Below is a small trained network, with its code and all its weights. Each question gives an input and a class and asks what happens when units are switched off, that is, made to give their printed mean instead of their output.

import numpy as np


def w(rows, s, z=0):
    codes = np.array(rows[::2]) - 128.0
    scale = np.full(codes.shape[1], s)
    scale[-1] = z or s
    return codes * scale


def f(y):
    return np.maximum(y, 0)


def log_softmax(a):
    a = a - a.max(-1, keepdims=True)
    return a - np.log(np.exp(a).sum(-1, keepdims=True))


def net(x, mask):
    res = np.array(x, float).reshape(1, 7) / 4 @ E
    y = f(res @ A[0][:, :-1].T + A[0][:, -1])
    res = res + np.where(mask, y, B[0][:, -1]) @ B[0][:, :-1]
    return log_softmax(res[-1] @ U[:, :-1].T + U[:, -1])


A, B = {}, {}
E = w([
[99,38,89,69,143,121],'x0',
[124,99,144,153,90,107],'x1',
[124,139,134,109,133,130],'x2',
[8,138,161,156,88,182],'x3',
[138,105,211,134,233,118],'x4',
[117,121,149,125,108,109],'x5',
[120,137,135,110,133,123],'x6',
],0.015)
A[0] = w([
[172,163,70,148,137,66,179],'neuron 0',
[246,169,122,101,83,103,6],'neuron 1',
[116,129,182,166,188,114,111],'neuron 2',
[100,62,95,104,134,151,188],'neuron 3',
[40,101,113,134,144,152,98],'neuron 4',
[196,168,88,96,118,46,141],'neuron 5',
[125,122,206,163,194,151,108],'neuron 6',
[61,105,80,98,99,149,43],'neuron 7',
[177,200,176,174,129,113,190],'neuron 8',
[106,210,150,171,78,169,124],'neuron 9',
[104,167,128,188,96,195,132],'neuron 10',
[180,106,126,77,151,98,135],'neuron 11',
[75,58,72,75,130,138,148],'neuron 12',
[76,78,181,100,103,76,139],'neuron 13',
[135,110,82,111,117,109,193],'neuron 14',
[185,24,170,102,210,119,122],'neuron 15',
],0.012)
B[0] = w([
[230,67,129,141,146,118,228],'neuron 0',
[66,53,89,160,67,214,192],'neuron 1',
[191,37,182,142,106,174,191],'neuron 2',
[158,150,136,141,137,18,232],'neuron 3',
[161,59,216,130,72,161,203],'neuron 4',
[179,114,224,131,84,202,238],'neuron 5',
[191,79,213,201,73,176,206],'neuron 6',
[59,80,87,209,140,160,193],'neuron 7',
[124,109,143,131,104,206,233],'neuron 8',
[64,151,52,132,173,117,213],'neuron 9',
[101,160,38,125,116,83,208],'neuron 10',
[133,186,113,134,143,75,212],'neuron 11',
[254,41,231,145,72,151,245],'neuron 12',
[108,171,104,129,147,136,195],'neuron 13',
[90,90,85,107,129,217,214],'neuron 14',
[61,199,47,24,217,49,249],'neuron 15',
],0.0079,0.014)
U = w([
[93,77,165,138,79,195,250],'0',
[192,96,207,136,86,105,59],'1',
[1,189,58,110,181,27,101],'2',
],0.0098,0.002)

Each question gives the input, the list of numbers given to net, and the class t.
The units are the neurons (one row each of A and B). Each row of codes is followed by its name. A weight is (code - 128) times the scale printed after its matrix; where a second scale follows, it is the last column's (A, B and U).
mask holds one flag per neuron, in row order. A switched-off neuron (its flag False) gives its mean, the last column of its row in B, instead of its output. The means were averaged over made-up inputs and are rounded, as every weight is.
A unit's drop is (log p(t) with every unit on - log p(t) with that unit switched off) / (log p(t) with every unit on - log p(t) with every unit switched off).
The circuit of an input: a set's keep is (log p(t) with only the set's units on - log p(t) with every unit switched off) / (log p(t) with every unit on - log p(t) with every unit switched off). Starting from the 12 units with the biggest drops (on a tie, the unit counted first), units are removed one at a time, each time the one whose removal leaves the highest keep (on an exact tie, the one counted first), for as long as the keep stays at least 0.8.
circuit, biggest first: the units of the circuit, biggest drop first
top k neurons: the k neurons with the biggest drops, biggest first
drop when u is switched off: that unit's drop, to one decimal
input [-4,-2,-7,-7,-6,5,7], class 0: circuit, biggest first : neuron 1
input [7,-7,8,-2,-1,5,4], class 1: top 3 neurons : neuron 12; neuron 9; neuron 10
input [8,1,-7,6,2,-2,-2], class 1: top 2 neurons : neuron 12; neuron 3
input [-4,1,-8,-4,-2,0,-1], class 0: circuit, biggest first : neuron 1; neuron 12
input [7,3,-1,4,3,-1,3], class 1: circuit, biggest first : neuron 12; neuron 3
input [-7,3,-3,-1,0,8,1], class 0: circuit, biggest first : neuron 8; neuron 12
input [4,-3,-5,0,-7,-2,6], class 1: top 4 neurons : neuron 12; neuron 3; neuron 1; neuron 8
input [-3,1,-1,-2,0,6,0], class 0: top 3 neurons : neuron 12; neuron 3; neuron 8
input [4,-4,-6,1,1,8,-4], class 1: top 4 neurons : neuron 12; neuron 9; neuron 10; neuron 1
input [8,-7,-1,-1,-8,4,-1], class 1: top 3 neurons : neuron 12; neuron 3; neuron 1
input [6,-8,2,-3,-7,0,-3], class 1: top 2 neurons : neuron 12; neuron 3
input [-5,-7,-7,-7,0,-4,-2], class 0: drop when neuron 12 is switched off : 0.3
input [-8,5,-3,-6,-6,2,-1], class 0: drop when neuron 1 is switched off : 0.3
input [-6,8,-8,-8,-8,0,5], class 0: drop when neuron 1 is switched off : 0.7
input [7,-8,1,-7,8,0,-7], class 2: circuit, biggest first : neuron 15
